Below is a small trained network, with its code and all its weights. Each question gives an input and a class and asks what happens when units are switched off, that is, made to give their printed mean instead of their output.

import numpy as np


def w(rows, s, z=0):
    codes = np.array(rows[::2]) - 128.0
    scale = np.full(codes.shape[1], s)
    scale[-1] = z or s
    return codes * scale


def norm(h):
    return h / np.sqrt((h * h).mean(-1, keepdims=True) + 1e-5)


def f(y):
    return np.maximum(y, 0)


def log_softmax(a):
    a = a - a.max(-1, keepdims=True)
    return a - np.log(np.exp(a).sum(-1, keepdims=True))


def net(x, mask):
    res = np.array(x, float).reshape(1, 6) / 4 @ E
    u = 0
    for l in range(2):
        y = f(norm(res) @ A[l][:, :-1].T + A[l][:, -1])
        res = res + np.where(mask[u : u + 4], y, B[l][:, -1]) @ B[l][:, :-1]
        u += 4
    return log_softmax(norm(res)[-1] @ U[:, :-1].T + U[:, -1])


A, B = {}, {}
E = w([
[157,103,195,118],'x0',
[113,146,79,135],'x1',
[124,2,118,176],'x2',
[96,174,174,244],'x3',
[233,161,71,159],'x4',
[129,122,131,130],'x5',
],0.0062)
A[0] = w([
[156,98,162,9,60],'0.n1',
[110,163,211,184,31],'0.n2',
[7,113,171,83,71],'0.n3',
[145,183,173,108,3],'0.n4',
],0.011,0.0023)
B[0] = w([
[103,164,31,152,223],'0.n1',
[123,185,8,168,207],'0.n2',
[227,151,122,128,255],'0.n3',
[61,126,128,71,166],'0.n4',
],0.013,0.0057)
A[1] = w([
[136,191,139,85,1],'1.n1',
[152,216,49,126,37],'1.n2',
[147,8,134,179,74],'1.n3',
[131,97,142,133,57],'1.n4',
],0.013,0.0051)
B[1] = w([
[99,134,171,125,144],'1.n1',
[116,13,219,149,249],'1.n2',
[63,145,254,71,170],'1.n3',
[88,60,58,87,130],'1.n4',
],0.0092,0.012)
U = w([
[120,95,161,131,167],'0',
[116,94,157,135,140],'1',
[235,137,185,122,147],'2',
[134,199,2,145,243],'3',
[118,100,162,131,73],'4',
[52,157,191,78,3],'5',
],0.015,0.0054)

Each question gives the input, the list of numbers given to net, and the class t.
The units are the neurons (one row each of A and B). Each row of codes is followed by its name. A weight is (code - 128) times the scale printed after its matrix; where a second scale follows, it is the last column's (A, B and U).
mask holds one flag per neuron, layer by layer. A switched-off neuron (its flag False) gives its mean, the last column of its row in B, instead of its output. The means were averaged over made-up inputs and are rounded, as every weight is.
A unit's drop is (log p(t) with every unit on - log p(t) with that unit switched off) / (log p(t) with every unit on - log p(t) with every unit switched off).
The circuit of an input: a set's keep is (log p(t) with only the set's units on - log p(t) with every unit switched off) / (log p(t) with every unit on - log p(t) with every unit switched off). Starting from all 8 units, units are removed one at a time, each time the one whose removal leaves the highest keep (on an exact tie, the one counted first), for as long as the keep stays at least 0.8.
units of the circuit, in order: the units of the circuit, biggest drop first
most important unit: the unit with the biggest drop
k most important neurons: the k neurons with the biggest drops, biggest first
input [-6,7,0,2,8,-4], class 2: 2 most important neurons	0.n1, 0.n2
input [4,-3,-8,-6,5,-8], class 4: 2 most important neurons	1.n2, 0.n3
input [3,2,8,2,-3,-5], class 5: units of the circuit, in order	1.n3, 1.n2
input [-2,1,-2,6,-3,-6], class 3: 2 most important neurons	0.n2, 1.n3
input [-4,-7,6,8,1,4], class 3: units of the circuit, in order	0.n2
input [-7,5,-2,-7,7,-4], class 1: 2 most important neurons	1.n2, 0.n3
input [7,0,-6,-1,4,-5], class 1: units of the circuit, in order	1.n2, 0.n3
input [-4,-4,5,-6,3,5], class 3: 2 most important neurons	1.n2, 0.n1
input [-3,3,7,-3,-4,-4], class 5: units of the circuit, in order	1.n3, 0.n2, 1.n2
input [-1,1,-7,5,2,3], class 5: 3 most important neurons	0.n4, 0.n3, 0.n1
input [-8,-5,-4,2,1,6], class 1: 3 most important neurons	1.n2, 1.n3, 0.n3
input [3,3,-4,-3,5,-6], class 4: units of the circuit, in order	0.n3, 1.n2
input [2,-4,6,5,-7,-3], class 2: units of the circuit, in order	0.n3, 1.n2
input [3,-6,-8,-2,4,6], class 5: most important unit	0.n4
input [4,-6,-5,-1,5,-2], class 0: 2 most important neurons	1.n2, 0.n3
input [-1,2,-5,-2,1,0], class 5: 2 most important neurons	0.n3, 0.n4
input [8,-7,-5,-1,8,-4], class 1: 2 most important neurons	0.n3, 0.n4
input [-8,7,-7,-3,-8,-6], class 1: units of the circuit, in order	1.n2, 0.n3, 1.n3
input [-2,8,-8,4,7,1], class 0: units of the circuit, in order	0.n3, 1.n2
input [-6,-1,-4,-1,7,4], class 2: most important unit	0.n1
